Below is a small trained network, with its code and all its weights. Each question gives an input and a class and asks what happens when units are switched off, that is, made to give their printed mean instead of their output.

import numpy as np


def w(rows, s, z=0):
    codes = np.array(rows[::2]) - 128.0
    scale = np.full(codes.shape[1], s)
    scale[-1] = z or s
    return codes * scale


def norm(h):
    return h / np.sqrt((h * h).mean(-1, keepdims=True) + 1e-5)


def f(y):
    return np.maximum(y, 0)


def log_softmax(a):
    a = a - a.max(-1, keepdims=True)
    return a - np.log(np.exp(a).sum(-1, keepdims=True))


def net(x, mask):
    res = np.array(x, float).reshape(1, 4) / 4 @ E
    u = 0
    for l in range(2):
        y = f(norm(res) @ A[l][:, :-1].T + A[l][:, -1])
        res = res + np.where(mask[u : u + 8], y, B[l][:, -1]) @ B[l][:, :-1]
        u += 8
    return log_softmax(norm(res)[-1] @ U[:, :-1].T + U[:, -1])


A, B = {}, {}
E = w([
[137,102,161,71,157],'x0',
[2,133,75,143,63],'x1',
[141,131,31,41,80],'x2',
[119,29,96,214,139],'x3',
],0.0061)
A[0] = w([
[68,188,85,78,184,19],'L0N0',
[150,40,86,170,169,176],'L0N1',
[109,25,140,204,109,104],'L0N2',
[169,174,113,169,93,159],'L0N3',
[112,250,116,127,161,135],'L0N4',
[160,193,119,124,97,105],'L0N5',
[117,155,160,172,145,5],'L0N6',
[141,117,105,106,2,27],'L0N7',
],0.0085,0.0027)
B[0] = w([
[63,220,193,58,190,184],'L0N0',
[187,226,74,117,133,246],'L0N1',
[78,222,163,67,193,253],'L0N2',
[123,85,75,131,254,183],'L0N3',
[193,185,8,166,149,242],'L0N4',
[130,120,193,185,19,192],'L0N5',
[38,163,225,90,21,160],'L0N6',
[195,5,209,12,103,186],'L0N7',
],0.0057,0.0041)
A[1] = w([
[100,82,249,100,78,210],'L1N0',
[77,149,218,216,134,118],'L1N1',
[46,112,92,85,188,100],'L1N2',
[109,96,73,206,198,198],'L1N3',
[54,154,96,119,88,133],'L1N4',
[111,116,184,213,129,202],'L1N5',
[122,168,79,74,197,255],'L1N6',
[192,83,51,87,37,154],'L1N7',
],0.011,0.003)
B[1] = w([
[74,95,118,137,254,160],'L1N0',
[88,108,100,61,144,199],'L1N1',
[186,199,156,245,177,176],'L1N2',
[102,163,171,202,69,169],'L1N3',
[214,89,113,206,143,190],'L1N4',
[123,127,91,14,184,175],'L1N5',
[123,109,185,184,97,254],'L1N6',
[49,86,99,148,159,191],'L1N7',
],0.0092)
U = w([
[23,84,100,1,184,223],'0',
[164,157,215,149,170,150],'1',
[244,147,174,169,187,6],'2',
[191,251,244,135,62,94],'3',
],0.0071,0.002)

Each question gives the input, the list of numbers given to net, and the class t.
The units are the neurons (one row each of A and B). Each row of codes is followed by its name. A weight is (code - 128) times the scale printed after its matrix; where a second scale follows, it is the last column's (A, B and U).
mask holds one flag per neuron, layer by layer. A switched-off neuron (its flag False) gives its mean, the last column of its row in B, instead of its output. The means were averaged over made-up inputs and are rounded, as every weight is.
A unit's drop is (log p(t) with every unit on - log p(t) with that unit switched off) / (log p(t) with every unit on - log p(t) with every unit switched off).
The circuit of an input: a set's keep is (log p(t) with only the set's units on - log p(t) with every unit switched off) / (log p(t) with every unit on - log p(t) with every unit switched off). Starting from the 12 units with the biggest drops (on a tie, the unit counted first), units are removed one at a time, each time the one whose removal leaves the highest keep (on an exact tie, the one counted first), for as long as the keep stays at least 0.8.
circuit, biggest first: the units of the circuit, biggest drop first
unit that matters most: the unit with the biggest drop
k most important neurons of layer l: the k neurons of layer l with the biggest drops, biggest first
drop when u is switched off: that unit's drop, to one decimal
input [-8,3,-8,-8], class 0: 4 most important neurons of layer 1 => (L1N1; L1N5; L1N2; L1N6)
input [3,6,3,-7], class 3: unit that matters most => L0N0
input [0,2,-6,-6], class 0: circuit, biggest first => (L1N1; L1N2)
input [-7,-4,-7,-7], class 0: circuit, biggest first => (L1N5; L1N1; L0N1; L1N2)
input [-6,5,-8,-3], class 0: 2 most important neurons of layer 1 => (L1N1; L1N5)
input [2,3,2,-3], class 2: 2 most important neurons of layer 0 => (L0N0; L0N1)
input [8,5,7,-7], class 1: 2 most important neurons of layer 1 => (L1N2; L1N1)
input [-3,-2,-3,1], class 0: 3 most important neurons of layer 0 => (L0N6; L0N4; L0N0)
input [-1,-1,-4,6], class 3: 2 most important neurons of layer 1 => (L1N3; L1N7)
input [-2,5,-3,8], class 3: 3 most important neurons of layer 0 => (L0N1; L0N2; L0N5)
input [-5,-2,6,8], class 3: 2 most important neurons of layer 0 => (L0N2; L0N5)
input [4,6,5,-2], class 2: 4 most important neurons of layer 1 => (L1N2; L1N4; L1N1; L1N5)
input [-2,7,6,2], class 2: 2 most important neurons of layer 1 => (L1N4; L1N2)
input [1,4,-4,7], class 3: circuit, biggest first => (L1N3)
input [-4,6,-2,-6], class 2: 2 most important neurons of layer 1 => (L1N4; L1N3)
input [6,5,3,-2], class 1: 2 most important neurons of layer 0 => (L0N0; L0N7)
input [4,0,-5,1], class 0: drop when L0N7 is switched off => 0.0
input [6,2,2,7], class 3: drop when L0N2 is switched off => 0.1
input [2,-7,8,6], class 0: drop when L0N1 is switched off => -0.2
